Below is a small trained network, with its code and all its weights. Each question gives an input and a class and asks what happens when units are switched off, that is, made to give their printed mean instead of their output.

import numpy as np


def w(rows, s, z=0):
    codes = np.array(rows[::2]) - 128.0
    scale = np.full(codes.shape[1], s)
    scale[-1] = z or s
    return codes * scale


def norm(h):
    return h / np.sqrt((h * h).mean(-1, keepdims=True) + 1e-5)


def f(y):
    return np.maximum(y, 0)


def log_softmax(a):
    a = a - a.max(-1, keepdims=True)
    return a - np.log(np.exp(a).sum(-1, keepdims=True))


def net(x, mask):
    res = np.array(x, float).reshape(1, 3) / 4 @ E
    u = 0
    for l in range(4):
        y = f(norm(res) @ A[l][:, :-1].T + A[l][:, -1])
        res = res + np.where(mask[u : u + 6], y, B[l][:, -1]) @ B[l][:, :-1]
        u += 6
    return log_softmax(norm(res)[-1] @ U[:, :-1].T + U[:, -1])


A, B = {}, {}
E = w([
[111,201,50,148,1],'x0',
[143,177,120,146,116],'x1',
[138,59,71,72,119],'x2',
],0.0094)
A[0] = w([
[103,102,129,128,114,136],'L0N0',
[121,50,140,109,254,75],'L0N1',
[131,106,146,120,129,59],'L0N2',
[115,86,112,127,24,64],'L0N3',
[153,96,127,137,180,123],'L0N4',
[111,47,141,124,162,6],'L0N5',
],0.014,0.0022)
B[0] = w([
[154,164,143,174,159,140],'L0N0',
[3,47,190,62,177,250],'L0N1',
[148,128,141,137,145,142],'L0N2',
[222,161,74,89,76,186],'L0N3',
[150,124,100,100,224,177],'L0N4',
[141,11,98,182,183,185],'L0N5',
],0.013)
A[1] = w([
[94,111,70,93,11,208],'L1N0',
[174,175,147,156,155,130],'L1N1',
[86,95,44,128,8,253],'L1N2',
[90,177,191,120,106,229],'L1N3',
[115,36,205,53,137,177],'L1N4',
[137,36,156,185,134,91],'L1N5',
],0.012,0.0014)
B[1] = w([
[230,232,141,132,171,205],'L1N0',
[144,45,72,179,113,152],'L1N1',
[254,181,116,99,179,209],'L1N2',
[66,97,99,165,125,154],'L1N3',
[171,60,118,168,195,251],'L1N4',
[57,63,124,15,66,183],'L1N5',
],0.012,0.011)
A[2] = w([
[140,141,141,186,121,92],'L2N0',
[107,55,11,249,60,164],'L2N1',
[136,190,181,123,18,108],'L2N2',
[226,184,51,71,13,234],'L2N3',
[121,92,98,166,74,80],'L2N4',
[148,93,158,127,137,4],'L2N5',
],0.011,0.0013)
B[2] = w([
[153,111,93,69,45,142],'L2N0',
[27,209,184,87,10,165],'L2N1',
[173,80,100,61,153,152],'L2N2',
[217,218,153,88,249,253],'L2N3',
[137,157,177,189,95,139],'L2N4',
[186,81,120,122,58,153],'L2N5',
],0.011)
A[3] = w([
[127,157,1,196,110,30],'L3N0',
[99,56,101,90,122,203],'L3N1',
[68,162,189,181,232,23],'L3N2',
[99,63,198,138,202,251],'L3N3',
[121,144,164,196,169,100],'L3N4',
[154,56,107,163,115,119],'L3N5',
],0.0098,0.0012)
B[3] = w([
[173,111,203,180,142,134],'L3N0',
[110,135,157,236,158,204],'L3N1',
[146,52,165,22,72,173],'L3N2',
[160,89,31,180,104,254],'L3N3',
[92,110,57,9,107,135],'L3N4',
[98,162,67,231,177,163],'L3N5',
],0.013,0.0094)
U = w([
[15,173,165,156,10,3],'0',
[60,4,125,148,171,235],'1',
[217,222,117,107,153,144],'2',
],0.011,0.0023)

Each question gives the input, the list of numbers given to net, and the class t.
The units are the neurons (one row each of A and B). Each row of codes is followed by its name. A weight is (code - 128) times the scale printed after its matrix; where a second scale follows, it is the last column's (A, B and U).
mask holds one flag per neuron, layer by layer. A switched-off neuron (its flag False) gives its mean, the last column of its row in B, instead of its output. The means were averaged over made-up inputs and are rounded, as every weight is.
A unit's drop is (log p(t) with every unit on - log p(t) with that unit switched off) / (log p(t) with every unit on - log p(t) with every unit switched off).
k most important neurons: the k neurons with the biggest drops, biggest first
drop of u: that unit's drop, to one decimal
input [-2,8,0], class 0: 4 most important neurons	L1N1; L0N1; L1N2; L1N0
input [-3,5,-8], class 0: 3 most important neurons	L0N1; L2N1; L1N1
input [0,5,-3], class 0: 3 most important neurons	L0N1; L0N3; L2N1
input [0,7,0], class 0: 3 most important neurons	L0N3; L0N1; L2N1
input [-1,6,-1], class 0: 3 most important neurons	L0N1; L0N3; L2N1
input [1,-4,-2], class 2: most important neuron	L0N1
input [1,6,-4], class 0: 2 most important neurons	L0N3; L0N1
input [1,2,-3], class 0: drop of L0N1	0.6
input [1,3,-7], class 0: drop of L0N1	0.5
input [1,-2,4], class 2: drop of L0N1	0.5
input [-1,5,-4], class 0: drop of L2N1	0.1
